[-318  -43   15 -349  106 -282   55  280  239   88   47  100  111 -194
  111  -93  103  107  -22  -98  188 -145 -191 -363  285  376 -180  267
 -557 -222 -114  183  -20  248  141  100] | 0
[   7   98 -294 -207 -335  356   22 -623  143  284  140   79 -405  205
 -248 -100  199  174 -334   -3  113  -89  -31 -240 -138  -80  -44   16
  437 -275 -242  128   57  179  -57   49] | 1
[-225 -166   59 -423  306   73   51  272  251  207  126 -474   45 -208
   70 -137  132  367   65 -299   87 -124 -400 -203  105  314    4  346
 -305 -108  -62  243   55  234 -210  159] | 6
[ 106  119  -27 -351 -198  309  -31  105  140  -32  -96 -680 -129  195
   66  312 -511  137 -134 -619 -258   17  167   42 -632  -41  548   53
  406 -110  396   61 -104 -619 -459   96] | 3
[-244 -322 -242 -239  338  -95  259  258  255  172   63  145 -105 -147
  -78 -397  429  580  154  -72 -185 -143 -355 -205  350  164 -302  283
 -258 -540  208  419  189  264  115   67] | 11
[-155   91   43 -502  438   18   27  197  134  228  145   -2 -327 -234
  101 -307  252  406  -78  -94 -216    3 -410   43  103   64   56  442
  341 -314 -161  303   43  203 -119  155] | 0
[  23  -47    4 -131 -136  278 -229 -593  252  -32 -102  239 -320  269
  -12  176   28  194  180 -147  220 -138  -86  -90   74 -128 -291   25
  -53 -239 -143  259   81  -24  180 -103] | 1
[-305   94 -459 -233  -49  299   33  396    1  -45   -4 -311 -212  343
   67  145 -209  257 -201 -432 -293 -241  -29 -122 -466   54  505 -241
  273 -442  480  154  106 -570 -334 -122] | 8
[ -50  132  -60 -231  -61  463  -17  272 -191 -155  -77 -853   74  133
  253  586 -514   81  -72 -592  142 -141  160 -107 -662   20  545 -173
  -71  -52  270    3  -11 -609 -282  -56] | 9
[-167  -63   -8 -404 -143  407  -51  242 -131  -74 -115 -780   18  120
  231  634 -503   40   90 -446  100 -224  259 -396 -550  108  404 -168
 -424 -146  401   61   67 -328 -234   -5] | 8
[ -69 -140  -20 -172  -18   93  -38  450  189  248 -276 -355  197 -196
   52  -32  383  190  -28 -304   97 -192  -48  -49  131  272 -335  230
  -72  -64   86   94 -271   69  183  225] | 4
[-338   66 -109 -629   -3   43  119  397 -138  -94  -80 -654  -64  118
  167  409 -218  223   79 -392  139 -145   32 -114 -364  140  369   89
 -149 -283  256  207  211 -301 -204 -228] | 0
[ -86 -187  -48 -288  235   21  -19   72   86  242   -9 -367   62  -90
   17  181  247  234  166  -42   38  -46 -132 -107    9  320 -108  235
 -259 -161   42  198  -76  174 -158  226] | 1
[-247   57    9 -256  185  155    9  144  162  236   -5   39 -265 -164
  101    8  105  353  -27  -76  204  -56 -173  127   93  120  -56  281
   49 -314 -294  269 -172  302 -223  176] | 2
[ -53  -29   76 -554 -338  379 -349 -569  404  374 -201   13 -155  -30
 -345  -29  212  277  -95   82 -119 -287  -27 -842 -101 -137 -218  265
  -49 -118  -82   11  -85  441  240  148] | 0
[  58    7 -182 -266  -68   11  188   29  192 -317  258 -758  -71  401
   37  481 -224  139  -18 -657  194   36  139  -14  -71   13  412  -95
  174  -81  197   40  119 -581 -303 -125] | 5
[  88  105  -73 -459 -313  329  -24  305 -205  -49  -43 -604   89  239
  143  738 -461   42 -154 -570  141 -162  376 -418 -564  101  436    0
  -46   76  408    6 -118 -332 -258  131] | 5
[ -24 -113  175 -403  350  -98  135  279  -94  175   14 -125   29 -302
   51 -197  234  472  -44 -142 -101  -67 -340 -426  215  -49 -331  441
 -315 -256  169  288  198  462   70 -114] | 5
[-226 -133 -200 -422 -581  238 -175 -415  383  120 -154   24  124  283
 -161  318  165  142 -197 -112  137 -302  321 -444  -52  141 -167  184
 -238 -205   -2   47   33   55  369  -53] | 10
[ 150  -27 -217  199  109  334   11 -400  169  -40  -22  582 -404  217
   51  -19  275  239   73  -81   22  -33 -116   47    5 -278 -134   60
  263 -325   92  136   75 -178 -172 -112] | 10
[-193  -37  182 -463  372  145  -52  362 -202  310  -20  -61 -155 -132
  -43   93  156  487   76  -98    6 -266  -12 -350 -159  183  -89  428
 -200 -115   30  232 -290  471 -122  188] | 2
[ 205   43  315 -409 -288  743 -204 -512 -207  151    0 -226 -194   98
 -234  513 -157  206   29 -156  198 -230  350 -658 -308 -124 -126  277
 -163  113  226  -80 -128  304  -80   85] | 11
[-298   11   52 -280  186   73  182  352  -41   57  -75 -173  -54 -255
  -28 -170  354  406   -7 -251  107 -219 -163  -89  140  295 -196  243
 -105 -397    0  229   85  280  -74  -65] | 11
[   9  163 -210  -81  -41  150  272  113 -272 -250  266 -428  -89  418
   -4  272  -87   93    6 -387  -72   -8   15 -298 -100 -203  305 -243
  142 -279  480   77  338 -390 -550 -242] | 11
[-430  142 -186 -490 -153  179  128  368  -87 -209 -257 -728   59  173
   24  540 -201  240  204 -574  131 -357  300 -242 -393   31  349 -162
 -397 -312  590   77  243 -320 -620 -297] | 4
[-205 -173  -36 -254  -87  -52  -65  374  121  344 -459 -253  388 -355
  107  144  419  125   26  -75   13 -290   77 -309   94  462 -378  354
 -527 -133  127   93 -188  439  271  225] | 10
[-185   33  -69 -252  248  -23  102  134   81  158   23  -50 -109 -116
 -193 -164  373  389 -211 -141   28 -112 -312   68  156  161 -258  223
  103 -309   19  226  -78  110 -251 -126] | 5
[-178  135 -454 -400 -264  158  196  202 -114 -112   13 -358  -98  554
 -176  514  -22  243   24 -462   -9 -179  181  -54 -295  -96  252 -292
  258 -413  552  263  225 -369 -229 -257] | 7
[-316  -59 -247 -365  200  136   39  293   13  255 -297  188   58 -245
  -95 -132  708  274    3  172  -52 -240  -87  -44  173  193 -421   64
  -73 -298  142  184  -18  295  -26  -56] | 3
[ -57   56  -62 -220 -384  276 -137 -382   75   93 -141  490 -189  192
 -154  206   46   29  171   21  166 -362  166 -678  -64 -158 -397  -88
 -340 -230  138  123   80  426  225  -49] | 7
[-340   22 -342 -351    2   85  177  377   16 -191  -38 -334   10  161
  -50  224  -40  350  340 -341  137 -276  -28  172 -301  -15  306 -260
  -48 -411  320  262  421 -316 -380 -260] | 7
[  40   53   15 -355 -177  383 -226 -223 -153  166 -203  312 -304  320
 -270  157   50  505   75  -90 -123 -389  266 -648 -111 -355 -298  145
  -96 -137  415  128  -76  184  -25  -94] | 2
[-239   79 -258 -678 -364  320   43  303  -58  -71  -65 -899   23  380
   12  745 -467  254 -129 -720  -24 -211  392 -313 -406  -28  550 -241
  -14 -147  543  157    5 -433 -437 -155] | 7
[-226  -80 -371 -431 -422  220 -193 -243   71  383  -79  350 -210  366
 -193  136  350  291   43   82  -95 -228  164 -561 -197   13 -159  135
  -30 -456  144  208 -135  170  120   65] | 9
[-157  117 -644 -407 -334  136  342  192  -45  -13  207 -556    3  373
  -42  564  -10   98  -73 -398 -100 -170  200 -165 -188  -61  284 -173
  170 -449  611  142  397  -99 -455 -357] | 2
[-317  -44 -172 -289  258  -29   -4  371  -49  216   51  -60 -100 -224
   70 -306  234  289 -169  -90 -143 -123  -95 -327  -96  299 -149  263
 -283 -267   73  -27 -172  218   45   73] | 10
[-218    8 -185 -233  195 -108   41  177  218  255  -28   67  -77  -85
  -28 -247  502  191 -250 -101  -13  -63 -361   10  142  158 -268  218
   52 -382  -40  231  -66  103  171   80] | 8
[  45   46  133 -464 -113  400  -88  375  -92   32 -307 -738  -91  159
   88  418 -288  449 -129 -645  -97 -108  267 -168 -472 -172  339  167
  202  -74  550   38  -54 -406 -303  -71] | 7
[-338 -200 -289 -622 -205  497 -253 -382   99   32 -110  211 -285  279
 -239  291  143  368   65  -47  -96 -498  277 -436 -132  -34 -166   36
 -190 -242  194  217  -12   63  175 -147] | 4
[  86   48  148 -420 -103   32  -75  472 -209 -135   88 -621  188  183
  131  523 -751  118  191 -392  -43  -59  181 -503 -435   88  397  -14
 -361  212  385   27  -55  -88 -299  150] | 6
[ -69   70  -21 -477  177    3   46  200  226  -70  181 -519 -255  113
   27  109 -249  244 -120 -572  -14 -150 -273  -30 -312  -34  450  150
  261 -157  296  105  211 -455 -543 -306] | 11
[-136   40 -409 -304 -204  185  -28  505 -419  -36 -247 -450  123  249
  145  467  -56  147   78 -288  -83 -316  354 -240 -520   63  172 -209
  -72 -176  626    0   95 -453 -150 -215] | 5
[-183 -105  -93 -224  115   59   77  518  -23  166 -192 -314  184 -288
  -45   22  360  456   51 -292  -52 -139 -138 -186  121  294 -259  142
 -215 -395  251  161 -106  309  -65  -42] | 1
[ -74  -64 -161  -35 -233  477 -129    4  -17   30 -203  532 -188   97
 -105  -11  242  332  112  -24  -37 -462  150 -315  -91 -156 -249  149
   14 -243  325   44  113  214  -64 -167] | 4
[-300  207 -507 -518 -443  353  139  174 -110 -143   17 -462  -76  473
   68  534 -109    3  -67 -428  157  -11  319 -130 -590  -22  420 -331
   98 -387  329   81  183 -410 -330  -91] | 8
[  53  -95   80 -329 -136  650 -267 -293 -124   75   60  133 -349  167
   70  127 -360  303  -38 -233  -26 -320  216 -713 -212 -190 -147  122
 -268   -2  160  101  -90  121  192   43] | 4
[-219  -94   10 -423  315   77   -8  214  -77  103  -77  -21   11 -221
   86  115  295  320  -41   27    1 -182 -222 -206  135  133 -105  307
 -265 -192  -48  290    5  332 -208   85] | 10
[  -1  -64   10  -59 -292  267 -166 -264  203  141 -290  441 -210  177
 -100  -52  234  333 -102   44 -133 -305  132 -273  -84 -287 -296  338
  170 -331  183   80  112   43  135 -133] | 5
[-132  -15 -252  -84  233 -324   21  524  -25  188   87   72  191   24
  -74 -195  416  208  156 -142  -16 -181 -247 -320  216  536 -163  147
 -322   11  136  143  -62  455   94  195] | 9
[-320 -188 -404  -74  407 -120  273  359   96  259   87  201 -190 -169
  -93 -360  648  531  -83  -30  -70 -183 -357   -1  337  262 -280  185
   20 -583   84  311   86  361   20 -188] | 0
[-173   23 -252 -378 -100  157  228  414 -154  -38  -15 -726   35  246
  -23  652 -262  273  230 -423  174 -264  310  128 -356  111  318 -203
  -84 -254  618  185  336 -231 -530 -234] | 11
[-119 -176  -23 -546    9  132   58  400   50  405  -16 -327  236 -204
 -137  301  422  356    7 -178   15 -279   22 -262  158  411 -321  336
 -190 -297  258  263 -125  476   -5  208] | 1
[-103  111  143 -439   44  -42  -13  413  239  104 -173   47   56 -324
  155 -171  154  312 -134  -92   63    3 -340   97  238   62 -327  412
   74 -294  -95  260    4  126  -47  112] | 11
[ -98  119 -191  -97  101 -120   41  368  203  125 -261  144  102 -263
   65 -172  534  357  -53  -70 -101  -22 -311 -145  266   80 -408  260
   36 -478   57  144  -86  343  133    5] | 8
[-315   42 -116 -535   25 -111   93  188  227   75   14  128   31 -191
  -90  -51  274  327 -195  -67  -78 -126 -215 -177  356  162 -263  256
 -158 -406  -39  319    9  403  -13  -63] | 9
[-141  -17   24 -517   44  273  114  213   80 -292   63 -565  -85  107
  140  404 -265  160  -66 -511   69    5   -3   88 -392  -72  433  136
   86 -213  191  142  159 -527 -280  -72] | 5
[  73  119  200 -761 -510  510 -402 -462  -14  403 -285  107 -187   73
  -27  344  -85  125 -234  143    2 -273  416 -666 -241  -81 -364  293
   49   48  -77  116 -309  264  178  257] | 11
[-280   56 -302 -168  351   78   71  197  189  215  118  160 -254  -81
   28 -281  309  480  -29 -170  -35  -77 -313  187  202    1 -159  306
   73 -382   44  194 -144  -22 -170  -23] | 2
[   6  123 -136 -297 -339  477 -116 -365  -42   -4 -207  601 -186  226
  -23  477  -69  134   84  -13  203 -218  411  -77 -183 -252 -355  -87
  -12 -171   90  229 -183    8   87  -53] | 11
[  36  -18 -311   26 -393  324 -226 -101  224   12  -50  334   42  512
 -223  202  219  305 -193 -128   88 -311  -56 -332   72   20 -217 -151
  237 -304   45  206   17 -102   62   78] | 1
[-342  -21 -153 -481  241   62   84  201  118  310  222  309 -276 -216
  187 -355  124  400 -103   -2 -211   13 -169 -120  174   18 -121  459
  -42 -388  -48  271 -158  237  -66  131] | 4
[-169   31 -443 -396 -401  200  236  318  -64 -134 -150 -724   47  490
  -71  668  -80  129 -253 -602   -9 -208  479  -80 -382   44  344 -294
  122 -325  651  140  184 -510 -432 -184] | 0
[-222  259  313 -755  -72   82  -35  221  -32 -183    3 -618  -28   60
  181  253 -528   95   88 -359  142  -39 -172 -474 -346 -171  413   39
 -257  -85  101  123  417  -95 -450 -171] | 1
[-152   -7 -445 -136 -101  578  -81 -131  -73  190  111  178 -331  361
   41  193  -86  386  222  -82   92 -410  262 -342 -225 -143   55  -68
  -99 -157  241  132   54   -7 -130   65] | 0
[-294  178 -194 -197   50  147   25  858 -200 -227  -81    1 -113   94
  420  121 -433  248   22 -489  111 -204 -114   77 -439 -260  422  -85
   -1 -263  387  122  215 -498 -410 -327] | 11
[ 253  -94   68 -252 -340  146 -110 -447   48  194  114  222 -163  161
   68  239 -176  188  -56  -27   29   -7  264 -606  116  -17 -180  405
  -64   19   -7   79 -282  192  146   37] | 7
[-203  -96 -181 -454 -131  -72 -174  629   74  257 -283  113  269 -103
  -40  202  240  341   13 -146  -77 -286  190 -244 -125  211 -224  277
 -136  -97  167   88 -489  233  240   63] | 2
[-205   56 -350  153    0  410 -118 -419  450    5  -73  470 -590  418
 -198 -290  188  531  -93 -142  -24 -262 -261   78   -9 -391  -39 -130
  410 -548    5  233  176 -278 -110 -186] | 8
[-231   96 -203 -161   31  250   -6  326  -52 -151   69 -547  -79  195
  216  247 -430  251    4 -392 -152   14  -44  -61 -286 -222  526  -52
  -22 -194  411   -1   81 -553 -650 -145] | 11
[-160  112  -78 -127 -288  374 -203 -435  263  176 -299   26 -191   73
 -121   63  219  177 -103  -80  249 -201  -54 -305 -152 -126 -275   26
  -50 -351 -175   61 -120   42    9   65] | 1
[ -76  -35  -12 -198 -172  613 -190 -410  239  120 -360  308 -374   95
 -233  273  283  328  156 -123  133 -421  231 -269 -140 -169 -292    1
   43 -271  166   53 -187   83 -117  -99] | 6
[  21  114 -243 -369 -307   13   35  332   40  -37 -145 -479  158  281
 -106  623  -61  -18 -178 -335  -39 -108  163  -59 -505  116  330 -190
  308 -225  353  102   -6 -312 -278  -33] | 9
[-237   46 -201 -337 -218   10  -72  278   32  -52  -29 -611  153  275
   37  216 -263  144   91 -361   56 -211  -68 -339 -360   39  378   -4
 -183  -81  256    2  198 -388  -95 -222] | 2
[ -25  -23 -284   57 -272  405  -16 -402  472  -67  -80  154 -202  186
 -155   -6  275  286  -63 -382  144 -306 -100 -156  -33 -235 -332   28
   27 -484   38  159   65  -51  -63 -130] | 9
[ 114   46   87 -231 -222  341 -179 -512  206   57   62  280 -514  187
  115  178 -188  -44   93  -77  335  113  -70   54 -122 -282 -110   68
   99 -156 -248  190  -87  -70 -101   93] | 9
[ 133   53  243 -475 -410  736 -449 -435 -132  142 -266  -17 -217  141
  -69  453 -117   76  -88 -124  159 -302  303 -673 -432 -108 -266  202
 -149   79   65  -54 -219  184  108   64] | 2
[ -80  -60   67 -168  266  -88  -75  429   10  273   29 -140   69 -237
  176 -207    4  335    3 -126  -90    6 -301 -376   94  306  -51  302
 -302  -89  -46  144 -222  289  -47  344] | 6
[-159  108  -66 -169  256 -107 -175  532  201  244 -286  343   33 -260
   39 -232  310  330  -80   -2  -23 -125 -300  150  -75   87 -311  264
  145 -193  -98  138 -378  116  189  187] | 7
[  57 -163 -198 -439 -428  675 -356 -204  -59  231 -255   34 -293  188
   -3  312 -256  447 -135 -363 -128 -520  353 -546 -557  -40   17  314
   -8  -70  235  179 -280   -8  144   96] | 2
[-220  204  -98 -549  -14  316   23  230 -332  -65  -21 -454 -149  238
   32  619 -275   -5   54 -330  153 -290  221 -256 -406  -17  275 -282
 -152 -104  474   94  222 -106 -402 -270] | 3
[-395 -130 -127 -428  174  139   94  383   72   73   12  -66    3 -178
  -87  -83  102  482  -27 -215  105 -218  -14   -7   95  155 -147  162
 -322 -199    0  268 -103  326  -31   29] | 3
[-237   79 -341 -420 -242  208  173  253 -398  108  113 -750   -4  459
  -60  380 -324  141   25 -362 -121   -2  180 -434 -468   42  413 -393
 -160 -284  530  216   91 -322 -492   48] | 1
